Below is a small trained network, with its code and all its weights. Each question gives an input and a class and asks what happens when units are switched off, that is, made to give their printed mean instead of their output.

import numpy as np


def w(rows, s, z=0):
    codes = np.array(rows[::2]) - 128.0
    scale = np.full(codes.shape[1], s)
    scale[-1] = z or s
    return codes * scale


def norm(h):
    return h / np.sqrt((h * h).mean(-1, keepdims=True) + 1e-5)


def f(y):
    return np.maximum(y, 0)


def log_softmax(a):
    a = a - a.max(-1, keepdims=True)
    return a - np.log(np.exp(a).sum(-1, keepdims=True))


def net(x, mask):
    res = np.array(x, float).reshape(1, 5) / 4 @ E
    u = 0
    for l in range(2):
        y = f(norm(res) @ A[l][:, :-1].T + A[l][:, -1])
        res = res + np.where(mask[u : u + 3], y, B[l][:, -1]) @ B[l][:, :-1]
        u += 3
    return log_softmax(norm(res)[-1] @ U[:, :-1].T + U[:, -1])


A, B = {}, {}
E = w([
[176,90,149,29,163,145,172,143,135,154],'x0',
[165,55,152,72,151,210,79,131,143,63],'x1',
[192,69,104,129,108,24,118,180,75,112],'x2',
[121,69,254,213,182,149,154,119,126,137],'x3',
[119,123,128,116,191,125,157,89,18,54],'x4',
],0.0086)
A[0] = w([
[85,192,110,181,179,250,252,78,155,199,154],'L0N1',
[191,51,131,182,93,54,153,212,69,148,2],'L0N2',
[82,42,254,184,193,77,135,141,125,195,77],'L0N3',
],0.0083,0.0048)
B[0] = w([
[215,107,162,123,119,7,201,156,140,112,248],'L0N1',
[214,86,167,151,174,86,118,94,201,45,214],'L0N2',
[63,140,61,47,118,96,166,163,68,154,253],'L0N3',
],0.014,0.0072)
A[1] = w([
[150,128,154,254,52,84,123,95,163,73,58],'L1N1',
[130,54,202,129,149,168,59,100,234,161,185],'L1N2',
[95,124,89,68,137,67,137,157,30,172,254],'L1N3',
],0.0079,0.0046)
B[1] = w([
[181,78,130,146,144,131,134,38,85,146,173],'L1N1',
[166,59,150,107,45,141,158,133,100,161,158],'L1N2',
[132,100,109,163,1,141,131,134,124,217,252],'L1N3',
],0.016,0.011)
U = w([
[65,154,34,74,111,102,124,189,103,183,177],'0',
[217,129,204,141,174,45,143,166,176,65,120],'1',
[171,113,144,162,91,162,148,133,106,152,132],'2',
[159,114,112,137,143,151,131,98,108,189,214],'3',
[159,122,177,145,75,152,114,157,111,118,158],'4',
[126,149,176,126,151,135,95,119,154,137,55],'5',
[39,243,149,133,253,169,19,76,210,93,2],'6',
],0.011,0.0067)

Each question gives the input, the list of numbers given to net, and the class t.
The units are the neurons (one row each of A and B). Each row of codes is followed by its name. A weight is (code - 128) times the scale printed after its matrix; where a second scale follows, it is the last column's (A, B and U).
mask holds one flag per neuron, layer by layer. A switched-off neuron (its flag False) gives its mean, the last column of its row in B, instead of its output. The means were averaged over made-up inputs and are rounded, as every weight is.
A unit's drop is (log p(t) with every unit on - log p(t) with that unit switched off) / (log p(t) with every unit on - log p(t) with every unit switched off).
The circuit of an input: a set's keep is (log p(t) with only the set's units on - log p(t) with every unit switched off) / (log p(t) with every unit on - log p(t) with every unit switched off). Starting from all 6 units, units are removed one at a time, each time the one whose removal leaves the highest keep (on an exact tie, the one counted first), for as long as the keep stays at least 0.8.
circuit, biggest first: the units of the circuit, biggest drop first
unit that matters most: the unit with the biggest drop
k most important neurons: the k neurons with the biggest drops, biggest first
top k neurons in layer l: the k neurons of layer l with the biggest drops, biggest first
drop of u: that unit's drop, to one decimal
input [-6,-5,4,-5,4], class 3: unit that matters most	L0N3
input [1,-5,7,-5,1], class 1: 3 most important neurons	(L0N2 L0N3 L1N3)
input [5,-7,-8,8,2], class 0: top 2 neurons in layer 0	(L0N3 L0N2)
input [1,-5,-8,2,-8], class 1: 3 most important neurons	(L0N1 L1N3 L0N3)
input [3,-5,-5,8,-6], class 0: 2 most important neurons	(L0N3 L0N2)
input [6,-1,-7,-2,-7], class 1: top 2 neurons in layer 0	(L0N1 L0N3)
input [0,-4,-6,-1,3], class 1: 2 most important neurons	(L0N1 L0N3)
input [4,5,-6,6,5], class 0: circuit, biggest first	(L0N3 L0N2)
input [-4,-1,4,-1,3], class 1: 2 most important neurons	(L0N2 L1N3)
input [-2,-4,8,3,-2], class 1: 2 most important neurons	(L0N2 L1N3)
input [3,-4,-5,5,2], class 0: 4 most important neurons	(L0N3 L0N2 L1N3 L1N1)
input [-2,-3,-7,7,-7], class 0: top 2 neurons in layer 0	(L0N3 L0N2)
input [-1,7,-7,1,-3], class 1: 2 most important neurons	(L0N1 L1N3)
input [-3,-3,-8,-1,-3], class 1: circuit, biggest first	(L0N1)
input [1,6,-5,8,-5], class 0: 3 most important neurons	(L0N3 L0N2 L1N1)
input [-3,4,0,5,-2], class 0: drop of L1N3	-0.1
input [-7,0,5,-5,0], class 3: drop of L1N1	0.8
input [-2,-2,-6,4,2], class 1: drop of L0N1	2.1
input [2,1,2,7,-3], class 0: drop of L0N3	1.3
input [3,-4,4,2,-3], class 1: unit that matters most	L0N2
